Below are the code and all the weights of a small trained network. Each question names an input and a class and asks about switching units off, where a switched-off unit gives its printed mean instead of its output.

import numpy as np


def w(rows, s, z=0):
    codes = np.array(rows[::2]) - 128.0
    scale = np.full(codes.shape[1], s)
    scale[-1] = z or s
    return codes * scale


def f(y):
    return y / 2 * (1 + np.tanh(0.7978845608 * (y + 0.044715 * y**3)))


def log_softmax(a):
    a = a - a.max(-1, keepdims=True)
    return a - np.log(np.exp(a).sum(-1, keepdims=True))


def net(x, mask):
    res = np.array(x, float).reshape(1, 6) / 4 @ E
    y = f(res @ A[0][:, :-1].T + A[0][:, -1])
    res = res + np.where(mask, y, B[0][:, -1]) @ B[0][:, :-1]
    return log_softmax(res[-1] @ U[:, :-1].T + U[:, -1])


A, B = {}, {}
E = w([
[99,198,134,111,92,7,100,65],'x0',
[117,67,140,20,103,111,198,113],'x1',
[67,90,174,88,147,245,191,143],'x2',
[163,6,119,186,208,51,164,202],'x3',
[124,104,129,179,40,136,179,125],'x4',
[157,132,254,140,190,83,201,194],'x5',
],0.0081)
A[0] = w([
[73,153,146,133,110,136,151,36,134],'neuron 1',
[160,190,167,185,234,91,98,155,179],'neuron 2',
[193,144,70,106,29,198,55,108,138],'neuron 3',
[160,57,107,207,147,112,169,197,197],'neuron 4',
[209,71,183,77,103,191,254,192,184],'neuron 5',
[101,187,63,162,98,178,51,107,136],'neuron 6',
[111,198,79,95,56,157,123,25,254],'neuron 7',
[48,108,144,131,144,200,229,154,208],'neuron 8',
[225,124,133,149,166,87,53,119,164],'neuron 9',
[150,71,103,221,108,74,86,162,51],'neuron 10',
],0.0085,0.0043)
B[0] = w([
[165,164,157,145,3,131,113,138,166],'neuron 1',
[86,189,115,182,75,173,67,220,208],'neuron 2',
[170,144,150,123,109,129,49,107,207],'neuron 3',
[47,83,152,125,165,216,174,235,225],'neuron 4',
[145,2,155,102,188,103,204,149,245],'neuron 5',
[161,117,118,137,98,225,43,175,200],'neuron 6',
[252,104,212,147,138,81,57,95,244],'neuron 7',
[99,104,212,36,62,130,177,148,221],'neuron 8',
[32,143,48,150,150,132,133,124,184],'neuron 9',
[26,94,160,120,166,206,200,160,182],'neuron 10',
],0.0085,0.012)
U = w([
[155,119,191,102,77,1,129,40,113],'0',
[94,155,85,104,129,34,73,136,212],'1',
[78,69,181,92,142,163,209,192,183],'2',
[65,167,50,165,131,109,128,145,88],'3',
[134,235,168,154,69,153,19,137,106],'4',
[146,189,62,102,134,128,185,81,2],'5',
[146,75,44,107,150,145,28,92,131],'6',
],0.0087,0.0039)

Each question gives the input, the list of numbers given to net, and the class t.
The units are the neurons (one row each of A and B). Each row of codes is followed by its name. A weight is (code - 128) times the scale printed after its matrix; where a second scale follows, it is the last column's (A, B and U).
mask holds one flag per neuron, in row order. A switched-off neuron (its flag False) gives its mean, the last column of its row in B, instead of its output. The means were averaged over made-up inputs and are rounded, as every weight is.
A unit's drop is (log p(t) with every unit on - log p(t) with that unit switched off) / (log p(t) with every unit on - log p(t) with every unit switched off).
The circuit of an input: a set's keep is (log p(t) with only the set's units on - log p(t) with every unit switched off) / (log p(t) with every unit on - log p(t) with every unit switched off). Starting from all 10 units, units are removed one at a time, each time the one whose removal leaves the highest keep (on an exact tie, the one counted first), for as long as the keep stays at least 0.8.
circuit, biggest first: the units of the circuit, biggest drop first
most important unit: the unit with the biggest drop
k most important neurons: the k neurons with the biggest drops, biggest first
drop when u is switched off: that unit's drop, to one decimal
input [-1,-8,1,6,-7,-6], class 3: circuit, biggest first	[neuron 7; neuron 9; neuron 5]
input [8,-2,7,6,-5,0], class 1: most important unit	neuron 5
input [-4,-6,0,-1,-7,2], class 4: 2 most important neurons	[neuron 5; neuron 2]
input [-3,3,-5,-1,8,-8], class 4: 2 most important neurons	[neuron 5; neuron 3]
input [6,-1,4,-8,7,6], class 0: circuit, biggest first	[neuron 2; neuron 7]
input [0,7,-2,6,-7,-5], class 1: circuit, biggest first	[neuron 5; neuron 10]
input [8,-3,-6,3,5,-1], class 3: circuit, biggest first	[neuron 10; neuron 9; neuron 8]
input [-3,5,-7,4,-6,-2], class 3: circuit, biggest first	[neuron 5; neuron 9; neuron 7]
input [-4,1,-8,4,-8,4], class 3: circuit, biggest first	[neuron 9; neuron 2]
input [-5,8,-6,-1,3,-5], class 0: circuit, biggest first	[neuron 4; neuron 7]
input [-6,6,-7,-2,-6,1], class 1: circuit, biggest first	[neuron 4; neuron 6; neuron 8]
input [4,3,4,2,-8,0], class 1: 3 most important neurons	[neuron 4; neuron 5; neuron 10]
input [1,-8,-3,2,-7,4], class 3: 3 most important neurons	[neuron 9; neuron 7; neuron 3]
input [6,0,3,-3,-2,3], class 0: most important unit	neuron 6
input [4,5,0,-4,0,-6], class 4: 2 most important neurons	[neuron 5; neuron 6]
input [6,-2,-1,5,2,-4], class 3: 2 most important neurons	[neuron 5; neuron 8]
input [-1,1,-6,-2,-3,-8], class 4: 2 most important neurons	[neuron 5; neuron 3]
input [2,0,-1,-4,-7,6], class 4: 2 most important neurons	[neuron 5; neuron 2]
input [-3,0,0,-1,3,-7], class 4: drop when neuron 5 is switched off	0.3
input [8,8,-7,8,2,-2], class 2: most important unit	neuron 10
input [5,6,-3,4,8,-4], class 0: drop when neuron 2 is switched off	0.2
input [6,1,0,2,-5,-2], class 1: drop when neuron 8 is switched off	0.2
